Each row was made from one small tree. The marks that hang from a mark follow it in brackets, in alphabetical order. Every link used is in the known rows. Write each row's tree.
Each row is shifted at random along 3 fixed directions that mean nothing.
Known rows
Z[Q[L[A K[C F[R]] V]]]: [  56  -33  -98  188  148  101 -103   -2 -234   16  156  260 -227   53
  377 -140  -65 -141 -233   29   83 -174  261 -175 -293  153 -347  -82
  167 -134  108  278  -67   80  215  -60  -24 -286    5 -210 -318 -147
 -110  -18   35  148    6  -10    7  107  304   58 -144   61  165 -162
  195  -79  141 -192   42]
C[P[J Y]]: [ 143   33  118  114  -31  -32  152  -12   74   64  -30  -66    6  -75
  112   20  -25   84  -82   76  -18  -61   36  104  -19  -58   50   10
   16  -53  -75   27  -89 -135 -180   86   71  -33  127  173   76   34
  109  -54  -67 -148  164  -27  -57   54   28   32   92 -105  172   63
   36   79   67 -128 -115]
C[P[J K U[H] Y[R]]]: [ 372  150  158  133  -23  -65  223   92  -47  137  192 -100  -21   34
  181  -91   54   37 -238 -167 -359 -207  127 -103 -308  -30  -62 -337
   23 -167 -278  135 -258 -148 -289   70   77 -254  105  237 -308    1
  185   66 -108  147  326  -57 -147   32  108  170  -91 -217  431  -63
  269   39  -11 -300  -72]
G[K[C[P]]]: [ -14  -91 -148   33   36    3 -218 -106 -180   -6 -112   76  -12  -18
  175   -3   -9  -25  -19  -51  184   51  -26 -117  -70   36 -234  -37
   81    3  -63   27   94  140  171  -23   83   11  169 -279  119  -37
  -19 -187   11   99   30  -63   14  116  183 -135   44   73  -55  -51
   20  -37 -169   25   47]
W[C P[J K Y[H R[A]]]]: [ 161  233   61  105 -213    0 -204 -104   14  -39   73  -29   95  -76
   24   43   46  105    5  174  -42 -218  215  165  184   -5   59  194
  -67  -78 -187  123   74   44 -177   57  116   19  142   -7   -2   -8
  174 -142 -155 -382   73   53   58   79  174  -13   44  -29 -200  305
    1  -36  195   57  334]
V[P[K Y]]: [ 140  475   33  -31 -242 -219  347  152  137   69  208 -164   50  127
 -244  -90    4   40  -77    9 -207 -131  213   69  158  142  428  175
 -157 -214 -115  162 -271  -47 -258   66  -48  -70 -114  180 -336   98
   10  143 -147 -222  -77   63  -59  -90 -207  265   18 -211  -56  288
 -143  117  261 -194 -174]
S[Q[L[K]]]: [  48  -93  -66   88   15  103  -22  -56  -20  -78  -60   70  -81    7
  172    0  -84  -15   -4  125  163  -20  -26   -9  -15    5 -138  -33
  101  -13    8   59   53   36  116  -29   66    5   47   -5  155  -59
   38 -124   56  -90  -50   60  -36   72  122 -121   31   44   37    2
   13   -6  102  -32    6]
G[K[C[P[U Y]] F]]: [  93  278  -52  -71  -78 -243    2   92 -262   91  262  -33  -68  112
  121 -149   52 -153 -278 -161 -182 -175  185 -278 -230  217  -73  -74
   24 -213 -223  255 -281  127  -36  -61  -66 -256   58 -262 -477  -48
  -21   16  -94  217   35  -26 -125    5   72  153  -63 -115  107   13
   56  111   22 -216  -51]
N[V[P[K[C] U[R]]]]: [ -82   60 -139  -22   34  189 -372  -33 -414  -34   15   73 -106   66
  237  111  -26   13   91  -38  -13 -135   11 -125 -297 -116 -433 -226
  197   35   22  259  240  198  118  -93   13  -64  121 -299  110    7
   55 -277  -31   62   11  -78   27  227  332 -132  -49  198  -32  -92
   95 -124  -42  248  322]
H[J[Z[Q[L]]] U]: [ -68  358   11   -5  -41 -215  315  175  -76  126  321  -33  -81   16
 -110 -112  101   58  -60  -28 -209 -136  147 -179  -88  114   48 -113
  -88 -161   -5  159 -183  -13 -197   24 -188  -88  -17  -43 -474  -61
  -89  140  -62  128  -98   71 -129 -144 -108  179 -162 -115  152  -48
  -64  -29  225   11  -75]
G[K[F[C[P[J]] R[A]]]]: [ 318 -294   50  275   19   68  175 -219  206  131 -150   17   48 -146
  304  -81  -10   74 -307   28   55  145  106  236 -123   37 -133 -103
   72  -72 -110  -68 -213 -380  -89  212  171 -105  356  204   -7  -86
  162 -125  -46  -47  285  -81    7  -56  206  124   43 -193  318 -217
  313   26 -217 -313 -262]
L[F[Q R[A]] K V]: [ 338  152   60  207 -165 -158  360   32  157   99  294   64   47   44
 -170 -219   57   65 -240   48    9  -91  389  171  -93  215  169  230
 -152 -321   27  147 -312 -216 -131  155   87  -96  -25  256 -439    1
 -135   46   87 -186  -88   71  -63  -68 -165  357  -82 -169  134   47
  102 -173  137 -397 -192]
V[P[J[Z] U[Q[L[K[C]]]]]]: [  75 -121  -38  198   64  389  -69 -104  -90  -63 -199   39  -20  -61
  334   88 -101   93   80  211   38 -100   35  230  -20  -92 -266 -151
  209   94  -88  239  230    5   -5   16   25   39  320 -120  398   55
  170 -381  -18 -320  116  -32  113  164  326 -330  101   13   18  -24
  -16   29   36  252  188]
U[G R[Q] Z]: [  -5 -304 -152 -219   35  156 -305  -17 -144  -83 -165    3  -24   32
   71   32 -185  -51  193  -71   89  120 -177 -155 -214   -4 -277 -273
  108   64  -65  139  296  192  121   74  134  -62   36 -253  238   24
  -16 -260   87  105  -67   24   -8   95  159  -70  -47  131  -20 -156
   -1 -135 -298  294  242]
Y[H[J[N Z]] W]: [ -94  177   67  313  -42   56   40  -25   31  -15   37  -39   54 -130
  -19  -16   93   28   75   19 -162 -233  154  119  -96  -85 -169  -96
  -55  198 -139   59  139   32 -277   52 -135   73  262  -93   58   36
   41  -72  -24  -51   92   51    2   15   76 -159    8   97  -69   -3
 -191  -19  -56   85  187]
Q[L[V[P[Y[S]]]]]: [-134  278  -73 -100 -127  -38 -236   21 -138 -121   84   78  -65   58
   -4   86 -171   26  186  253  162 -224  123  -33   82  -26   22  244
  -10    4  124  238  221  267   29  -70  -26    7  -50 -165  151  105
  -61 -100  -60 -286 -227  138  -70  180  107  -97   19  245 -299  262
 -110  -20  300  137  347]
U[C G[K] H Z[Q]]: [   4 -142 -110 -250  -47   28 -146   87  -20 -147 -244   -6   27   43
   36   31 -152  -63  305  -69  178  260 -180 -104   75  144 -103  -88
  -90  138 -307   77  206  277   72   86  146   61   50 -198  325   36
  -23 -210   56  -96 -123   30  -15   20   52 -126   26  105  -56   42
 -157   11 -495  216  157]
U[C G H[J] R[A] Z[Q]]: [  32 -301   43 -138  -17  106  -16  -10  154  -59 -328    9   84 -106
   80   93 -131  162  304   45   91  373 -128  138   53   -1  -71 -239
 -175  207 -227  -21  271  -86  -95  313  166   26  202  109  447   69
   94 -237   -2 -263    2   46  -59   30   21   10  -11   51  104  -83
  -40  -41 -512  232   36]
K[C F[L[V] Q]]: [ 182  -86  127  282   46    5  223    2   58  109   76   15 -109   34
  366 -219  -21 -143 -415  -53 -173 -112  198  -25 -365  186 -262 -177
   77 -160 -128  117 -388 -293 -141   92  -55 -360  170   49 -388 -139
   44   62  -46  253  183  -48  -89 -166  231  286  -56 -155  456 -330
  302   67  -81 -371 -284]
H[J U[C Q]]: [-214  214  -52 -210 -143  -76  -83   64 -258  -13  152   19   33   13
 -168   51   99  138  315   52   86   35  -33  -91   -5   54 -176    9
  -77  -63   10  135  153  209  -31   14  -50   96   88 -254   25   64
 -120 -210   22 -106 -241   71  -73   17  -99  -18  -45  108 -158   65
 -129 -205  -17  377  261]
J[Z[Q[L[A V[P[K]]]]]]: [ 371 -285  299  576  227  273  769  -89  695   92 -382   20  -51 -137
  385   -9 -142  111 -266  225  -90  135  193  540  129  -44  171 -208
  -25  139  -82  -55 -258 -669 -312  285   56  -21  270  705  241  -22
  349   59 -104 -512  326  -32   86 -180   80   -2   88 -348  573  -78
   86  229   45 -433 -621]
W[C P[K[F] Y[R]]]: [-193  218 -240 -171 -204   46 -562 -146 -366 -149   66   46    3    7
   39   99  -38  -77  176  196  233 -239   66  -32  281   69 -166  246
  115  -29  -19  299  332  499  109 -175  -27  109   40 -575   43  -40
  -10 -338  -83 -350 -199   60  153  207  272 -270   45  224 -636  391
 -221  -52  257  410  635]
U[C H Q Z]: [  -9 -335   16 -179   94  161 -214   59  -27 -130 -330    3  -13   -7
  205   59 -207  -30  249  -33   78  109 -239  -51 -180   13 -313 -303
   -9  208 -300   71  315  142  -28   90  186  -11  153 -217  451   40
   55 -288   72   76  102  -24  -35   77  153 -159   26  121  133 -192
   24    6 -571  274  186]
Z[Q[L[A K[F] V]]]: [ -18  141 -128   34   59  -27 -137   66 -284  -22  258  221 -237  106
  178  -63  -78 -169  -75   90  108 -235  227 -243 -127  154 -155   91
  116 -171  126  314   -7  248  231 -128  -46 -175 -151 -239 -276  -84
 -166   17   22   54 -184   52  -27  161  139  -10 -107  112  -43   37
   31  -56  282  -69  145]
P[J U Y]: [  83  226  106  -65  -32   23 -133  156 -321   30  310  -56  -52   83
   69  -14   36  -41  -45    9 -227 -276   92 -136 -254  -36 -134  -41
  115 -129 -107  288  -92  133 -121 -127    1 -152   -6  -66 -224    5
   39  -53  -47   82  132  -22  -61   73  110   21  -32  -44  141   31
  121    9  149   34  234]
C[P[U[G Q R Z]]]: [  25 -206  -74 -209  -95   56  -58  -63   -9  -64 -247  -23   60  -87
  -14   71  -97   99  255  -20  205  170 -165  108  118  -17  -36  -78
   18  105  -45   65  252   78    2  140   69  132  190  -98  503  108
   74 -313   66 -428 -161  119   33  130  -20 -184   41   87 -109  116
 -183  -77 -182  293  192]
V[P[J K Y[W]]]: [ 167  202  126  185 -109   66  167    9  134   38   41  -98    9   32
   35    7  -46   10  -75  114 -131 -170  140  170   22  -29   56   17
   38  -40 -118  106 -112  -68 -275   64   65  -47  128  190  -14   85
  142  -66 -153 -271  149  -18    6   16   89   33   99 -104   63  165
  -36   93  168 -128    7]
U[C H[J] Q[L] R[A] Z]: [  36   49    8 -386  -98 -208 -132  175   -5  -17   -4    1    9    4
  -15  -43 -166   95  211  -17  -39   25  -14 -138 -213  105   32 -204
 -253    4 -253  122  186   53 -140  265  161 -189   27 -157   39   31
  -44 -127  -31   64  -60  158 -219   17  -88  279 -159   37  107 -151
   77    5 -356  210   83]
Y[H R W]: [-102  287  -95   13  -90  -98 -416   35 -276  -90  264  109  -77   71
  -60 -126   53 -173   -2 -194 -113 -416  147 -364 -306    4 -308  -44
   18   40   18  112  196  428   30 -137  -78 -131  -33 -424 -290  -22
 -135   55   14  300  -67   68  -52  140  192  -31 -191  296 -217   29
  -17 -189   36   36  589]
C[P[U Y[H R[Q]]]]: [  10  185  -85  -71 -113  -24 -331  -34 -417  -40  128   36  -65   35
   19  -19   49  -40   65  -42  -49 -337   39 -233 -185  -56 -257  -78
  148  -43  -23  280  175  318   16 -180    5  -32    5 -319  -32   23
  -13 -124   14   58  -39   44  -70  240  198 -192 -109  143 -145  101
  -17 -146  118  144  564]
W[C[P[J[N[V] Z] K[F]]]]: [ -51  290 -149  125   -3  -81 -245  145 -434   68  264  -38 -168   83
  237  -41   19  -90 -177 -215 -238 -445  123 -362 -429   32 -321 -184
  143 -244 -182  315    4  211  -20  -40  -53 -258   45 -505 -447 -165
   22 -115  -86  476  104 -103  -29  156  270  114  -71   28   81 -180
   63  -56  117  152   67]
L[A F[C R] K V[P[J]]]: [ 268  638  -54  177 -306 -314  276  194   72   73  538   73   58  136
 -336 -324   34  106 -201   15   -3 -328  617   75  -92  327  374  597
 -358 -509   73  288 -243   34 -100  195   -3 -189 -103   44 -674   65
 -316  119   67 -250 -213   84  -44  -22 -255  520  -99 -128  -74  292
   41 -275  348 -363  -90]
L[K[F[C[P[U]] Q R]] V]: [ 132 -314  -34  300  -20  267   52 -282  -16  -10 -166  123   61 -139
  247  -27   47  102  -43  163  333   87   75  357   49   22 -369   41
  186   11   50  105   38 -143   13   53  118  138  367   10  339  -28
   58 -413  128 -407   -6  -11  105  130  277 -271  101   60  -12  -10
   85 -164 -102  -20  140]
Y[H[J] R]: [ -31  -29  -57  192   69  125 -249 -129 -217  -49  106  102  -23  -63
  203   33   19   44   55  -41  -76 -178   56 -164 -332 -143 -476 -257
  104   70   20   43  258  178   17  -57  -68  -67  178 -142  -27   25
   -7  -50   21  297  123  -62  -56  135  299 -131  -77  214    1 -140
  200 -201 -129   34  349]
J[N[V[P]] Z]: [ -68  154  -31  268   26   82  145   64    0   17  -56  -90  -38  -38
   85   34  -30   77   23  -42 -201 -181  147  131 -221  -95  -63 -177
   -4  100  -37  201   85  -97 -190   87 -154    6  136  -75   12   24
   80  -69  -43   13   81  -20   66    8   50   15    3  -12  106 -132
 -135   29   11  107 -128]
K[F[C Q R[A]]]: [  20  153 -103  -97 -209 -129  -83   52 -171   89  263   26    4   40
 -132 -259   83  -62 -232  -94  -40 -140  182  -79 -127  244  -53  177
   23 -272   -4  222 -226   -8  -33   22    9 -194    1 -276 -516 -154
 -145   -5   30  169 -105   79  -33  -59   54  326 -122  -27  -69 -120
  105 -106   24  -47  126]
S[Q[L[V[P[K U]]]] Y[W]]: [ 135   18  218  324    3   -2  175  -40  165  -72  -11  -12 -130   59
  233  -32 -167  -55 -187  114  -43 -241  139   50 -218  -24 -176 -131
   56   28  -50   34  -97 -149 -213   68   89 -110  197  228  177  -22
  171  -79  -89 -239   99   78  -87   50  149    3   65   12  341   63
   48   40  192 -328  -76]
F[K[C[P]] L[V] Q R]: [ 458   17  156  402 -191 -224  748   12  469  243   61 -115   98  -56
   14 -454  124  149 -507 -181  -87   67  310  289 -109  269  202   18
 -178 -274  -77  -73 -693 -682 -406  369   62 -217  220  458 -509 -140
   37  158   -9  -40  136   60  -70 -357  -70  592  -71 -405  540 -246
  241  -21  -44 -667 -591]
L[V[P[J[Z] K[C] Y[H]]]]: [  79   59   80  367  129  254 -145  -16 -157  -57   29   11  -55   24
  375   45 -118  -19  -29  144 -155 -302  180   22 -342  -98 -404 -133
  153   17 -194  289  147   76 -128  -15   52 -134  257  -90  111   52
   97 -240  -80   54  276 -125   -1  196  405 -180  108   85  143  -50
  140  -14  -87  -20  161]
U[C[P[K]] H Q Z]: [  98 -205  -37 -166   23   -5  -88  109  -37  -39 -243  -44  -37   36
  155  -15 -180  -19  126 -167   29   49 -211 -177 -174   73 -207 -312
  -29   26 -360   77  176  112  -60  137  232  -83  121 -206  249   11
   57 -225   28  174  100  -36  -97  116  106  -36    2   24  172 -167
   34   -7 -494  149   53]
R[A Q[L[F[C[P]] K V]]]: [ 344   -3  151  166 -148  -88  310  -95  365  112 -122   94   21  -56
  -48  -38  -11  150 -151  274  182   73  242  301  167  107  284  217
 -163 -181  -31  -11 -183 -398  -55  258  273   -8   35  377   67   -5
   53  -66    4 -461  -82   87 -136  -10  -85  169  -15 -202  134   73
   75  -24  176 -251 -243]
C[P[J[N Z[Q]] K U[H]]]: [ 201  270   42  186  -58  -75  338  167 -109  124  132 -128  -17  -21
   63 -102  152   37 -110 -177 -348 -213  132   -2  -51   30   98 -195
  -13 -130 -310  191 -231 -111 -276   54  -68  -64   62   62 -271  -85
  138   18  -80    5  158   -2  -11   35  -35   52  -67 -272  239   12
 -100   82   70  -38 -158]
H[J U[G Q Z]]: [ -35   75  -11 -178  -84 -130  134  141  -85   71  218  -91    9   46
 -185  -16  -15   91  147 -127 -106   90  -36 -224 -245  123 -151 -222
  -72 -163  -96  133   -5   79 -130  155  -47  -95  128  -89 -133  122
 -103  -56   21  155 -167   67 -164  -96 -118  174  -55   23  144 -124
   -2 -202 -158  148   36]
U[C H Q]: [ 122   16  149 -118  -99  -66  282   87  294  -44 -222  -72  109  -18
  -43  -21   -7   71  138    9  -33  192  -45  199  131  112  194  -65
 -260   97 -300  -80  -71 -155 -204  206   87   31   43  201  195   57
   93  -38  -13 -290  -11   73  -73 -146 -210  118   14 -129  148   64
  -92  123 -297  -10 -183]
R[A Q[L[F[C] K]]]: [  96  397 -163 -262 -248 -241 -273  195 -313   69  395   90 -119  217
 -279 -187   -9  -96 -117    9   -5 -290  233 -371 -147  253  121  245
  -58 -434  -17  331  -86  242  197  -56  155 -238 -327 -337 -603  -93
 -259   54   45  267 -270   88 -188   77  -23  314 -221  -12 -173   -5
   74 -162  300   38  248]
V[P[K[C F] U Y[H]]]: [ 200  -70  141  299   24  316  146 -162   18    9 -132  -60  -14  -27
  389   69  -43  -13 -168  138 -228  -76  103  239  -55  -41 -253 -288
  202   81 -264  207  -82 -162 -200  -33  -44 -112  341  192  162  109
  298 -130 -140 -226  286 -115    9   58  367 -222  110 -100  188   31
  123  168  -67 -172   45]
H[U[G Q[L[A]]]]: [ 234 -257  185   92   26  156  443  -65  378   80 -170  -14  -10  -74
   61   23  -93  125  -31  105   28  303  -14  246   -9   41   27 -251
  -15    6  -14  -21 -165 -399 -111  242   47  -71  227  461  260  136
  158   48   10 -342    1   96  -54 -212  -66   85    4 -134  410 -120
  138  -12  -64 -169 -278]
J[Z[Q[L[F K[C] V[P]]]]]: [  30 -403   43  452  189  546  128 -299  249 -136 -567  196  -36 -206
  485  201 -186   87  119  496  381  140   55  570  313 -126 -244  -14
  167  352   38   80  333 -138   48   49   32  270  364  138  763   27
  194 -427   41 -764   95  -60  201  150  373 -564  195   69  -48  110
 -175  104  -10  121   13]

Which tree is each row?
[  23  237  -42 -193 -158 -175 -176  146 -151  -33  162  -84   28   21
  -66  -69  -12   43   52  -81  -68 -190   59 -103   11  102   67  132
 -119 -135 -160  151   70  180 -114   52   37  -38   33 -261 -112  -14
   -8 -126  -46  -83  -55   38   20   67   -5   80  -33  -45  -79  149
  -58  -54   59  219  253] | W[P[J U[C Z]]]
[ -50  157 -190  -91 -114    5 -358  123 -361  -73  260  141 -166  132
  -21 -174 -135 -132  -63   48  221 -267  102 -289 -189  175 -229  245
   82 -247   58  339   91  366  241 -131   69 -136  -66 -421 -245 -117
 -224  -89  153  171 -191   58  -67  126  174   42  -59  197 -141   -4
   78 -191  151   52  330] | S[Q[L[A F[C K]]]]
[ 210 -806  230  254  223  395  289 -204  521  -33 -803    1   36 -239
  491  147 -229  176   50   93  219  418 -284  451   36 -153 -269 -426
   64  365 -198 -230  180 -457 -171  320  267  129  499  351  894   41
  392 -363   38 -383  362 -113   73  -10  224 -262  197 -115  473 -248
   84  100 -551   11 -301] | U[C[P] Q Z]
[  17  253   38  196 -185   -7 -117   -3   35 -106   53   29   28  -55
   59  -63   84  -43  -69   13  -94 -238  182  -22  112   43 -141  143
 -109   47 -274   32    7  129 -191   26   13    2  245 -100  -19  -94
  173 -117  -96 -258   18   96  -58   88  199  -69   64   99 -141  275
 -185  -40  137  -67  338] | Y[H S[Q] W[P[J K[C]]]]
[ 287  -78   47  199   -6  -51  311   -4  118  134   57  -46  -55   45
  298 -250   -4 -153 -442 -127 -180   10  163  -38 -274  243 -133 -210
   50 -173 -233   81 -490 -274 -136   85  -26 -310  176   79 -463 -142
   82  104  -60  280  207  -56  -76 -264  161  307  -45 -276  441 -297
  271  148 -163 -449 -384] | G[K[C F[L Q]]]
[ -72  302  -47 -271 -304 -135 -304   40  -95 -171   41  -69  119  -38
 -170    3  -25   76  210   70   13 -198   98   51  312   81  164  254
 -226   77 -208  228  258  344 -203  -21  -29  135   75 -285  139   63
   95 -186  -63 -514 -193  180   28   81   38 -140    1  127 -434  491
 -300  -44  124  301  615] | W[C P[U[R Z] Y[H S]]]
[ 170   14  172  215  -46  282  175   18    9   37  -69  -54   96  -87
  195   90  157  166   70   50 -154   42   75  352   84 -132  -68 -131
   50   66 -218   87  -94 -241 -205   82   36   52  230  243  173  -30
  300 -225  -55 -385  218  -29  106   17   93 -100   46 -225  159   51
   -3   64    2  125  -79] | P[J[N] K U[C]]
[ 141 -198   67  357   15  184   58 -195  158  -11 -249  -87   54 -163
  287   58  -21  151  -76   73   16   11    3  312   52  -62 -111 -137
   39   21 -123  -99   47 -223 -133  144   45   66  286  132  244  -18
  255 -137  -79 -202  225 -103  187  -54  200  -65  121 -142  178  -26
   79  -26   16   54 -127] | W[C P[J[N]]]
[  14 -202    7  186   97  156  176  -99   21   73 -160  -31   35 -123
  210   31   -7  226   65   -5   -5  151  -71  106 -126 -120 -303 -422
    4   84  -83   22  165 -182 -185  188   41   44  381   44  197   13
  146 -269  -10  -42  197  -90  -15   30  147 -114  -23  -54  224 -192
   75 -127 -242  154  -75] | H[J[Z] U[C[P[K]] R]]
[ 282  519  267  124 -239 -427  559  211  365  140  305  -83   34  100
 -272 -347  265  -11 -330 -352 -546 -205  355 -145 -264  229  231 -218
 -390 -153 -239  -76 -513 -264 -466  222  -70 -298  -60  277 -782  -33
   50  408 -108  130    8  130 -239 -345 -259  573 -332 -306  404    2
   29  -62   86 -470 -156] | Y[H[U[C]] R[Q] W]
[  49 -494   59  159  121  589 -305 -372  -88  -42 -375  154  -16 -156
  433  307  -67  -12  134  434  178  105  -34  367  110 -247 -470 -222
  392  297  -18  215  285  -93   46  -72  176  123  318   21  582  -28
  305 -507  -56 -472  226  -32  111  242  483 -497  115   87 -132  -28
   42   81  -66  229  372] | P[K[F] Y[R[A Q]]]
[  81  105   43   21 -242  -52  195  -67  228   21 -137   57  104 -118
 -102  -40   60  160   57  213  374   98   67  334  404   96  174  399
  -76  -73   -7  -13 -112 -174  -99  148  177  177  131  117  282  -65
   30 -213   33 -608 -222  172  -17  -10  -30  -16  106  -19 -169  243
 -116    4  100   15  -43] | F[C[P[K]] Q[L[V]]]
[ -12 -115 -242   24 -121  129 -179 -212 -168  -17 -118   97   38  -67
   52  -35   40   27   39  106  314   34   22  109  139   82 -203  119
  136  -51   46  138  146  110  163  -12   93  105  131 -298  123  -67
  -71 -346   96 -197 -132   12   67  164  194 -194   22   82 -312   45
  -82 -132    2  165  265] | L[K[F[C[P] R[Q]]]]
[ 259 -187    3   81   37   99   25    0 -111  114  -68  -25  -65   62
  197 -153   14   14 -239 -233 -108    0  -63 -152 -317   17 -288 -377
  138 -173 -146   54 -137 -147   -7   55  212 -178   99   18 -157 -125
  137  -84   28  313  213 -135  -50    9  246   92 -111 -159  381 -279
  317 -150 -154  -87  -41] | F[C[P[K U[R[Q]]]]]
[ 142 -338  -57  251    3  176  -70 -247   12    9 -198  125  -39  -96
  308  -64 -119  -45  -88  194  391   53   58  206  -36   80 -325  135
  165  -23   25  132    2  -95   76   53  152   32  349  -81  304  -66
   15 -284   80 -210   46   -4   68   39  300 -168  119   60   62 -123
  184  -77 -184 -107   59] | G[K[F[C[P] L[A V] Q]]]
[-108  115  -61   28  -90   29 -200   29 -153 -159   53   65  -22    7
   18    5    7  -36   95    5  -41 -166   25 -153   -2  -28 -176   82
  -31   72 -101  102  153  250    7 -112  -66   37   55 -154   65  -32
   47  -46   34  -15  -91   89  -99  135  123 -153   16  211 -171  154
 -129 -100   39   42  366] | Y[H S[Q]]
[  93  254   61  -75 -232 -185  330   24  159   71   24  -57  144  -84
 -154  -26  164  237  101    4   10  153   89  226  266   47  291   83
 -249  -65  -82  -39 -121 -183 -235  221   18   83  108  201   13   31
   82 -102  -67 -507 -110  117  -39  -46 -244  157  -47 -191  -29  263
 -156  -20   58   45 -138] | H[U[C[P[J K]] R]]
[  79  304  -77 -211 -160 -301  -82  160 -175  -10  210 -132  -10  133
 -135 -176   -4  -35  -53 -222 -182 -182   32 -270 -106  197  104  -50
 -178 -210 -217  109  -55  171  -74   10    6 -139 -108 -196 -333   21
  -74  119  -45  215  -74    7  -69  -25  -82  203 -138  -56   46   49
   55  -70  -22   19  150] | W[P[U[C H]]]
[ 435 -146  107   28 -103 -155  327  -23  402   71 -217 -123  144  -50
   73  -77  -83  177  -63 -126  -77  350   14  155  -79   80  241 -243
 -294  -53 -352 -173 -159 -391 -188  459  261 -154  203  451  132   99
  181   10  -79 -143  159   11 -145 -109 -144  356  -17 -240  427  -99
  204   44 -457 -292 -445] | U[C[P[J]] G[K] H R[A]]
[ 101   89  -97 -296 -125 -205   41  215   16  -21  114  -91   21  135
 -183  -97 -119  -91   95 -205  -31   86   -4 -246 -142  240   76  -25
 -115 -146 -225  144  -75  206  -11  133   63 -108  -39 -180 -156   53
 -100  -37   34  101 -197  106  -95 -107 -162  217  -17  -26   26    5
  -99  -27 -237   20  -47] | U[G[K] Q Z]
[ -24   13 -265 -302  -68  -93 -271  137 -380  -77  140  -85   20   83
  -27  -34 -159  -36  345 -246  -39   37  -85 -361 -472  127 -333 -397
  -41  -48 -282  278  280  440   28  110    8 -121   79 -440  -21  115
 -173 -214   82  396 -139   70 -110   53   -2   93  -88  176   -9 -190
  -15 -183 -538  303  196] | U[G[K] H[J[N]] Q R Z]
[ 218 -256  105  201  -40  120  287 -100  349   93 -278   61    8 -149
  113 -128  -65  142 -211   91  243  141   12  297  104   62   24   68
    8  -48    9  -51 -165 -398  -97  204  193  -15  258  258  249  -60
  123  -33   70 -267   86   43   -2 -103  103   69   70 -112  273 -119
  173   -5  -55 -209 -227] | F[C[P] Q[L[A]]]
[ -38  166 -176 -243 -273  -97 -166   66 -268   -8   87  -19   79   27
 -236 -153  100   88  131 -130  185    5    0  -45  116  139  -16  176
  -36 -122  -24  172   56  215   39   15   80  117   44 -332  -41  -45
 -108 -252   94 -140 -271   87   16   90  -17   -5  -34   78 -292  132
 -139 -183  -39  262  336] | F[C[P[U[Q R]]] K]
[-167 -203   -5  240   82  278 -573 -210 -196 -260 -119  246 -165  -87
  332   68 -220 -132   93  212  257 -339   58  -82 -272 -179 -622  -57
  212  320  125  154  500  316  115 -135   59   -8  284 -319  529  -53
   35 -268   78 -146   63  130    8  320  454 -403   30  478 -115   31
   -9 -130   24   47  643] | S[Q[L[A]] Y[H R W]]
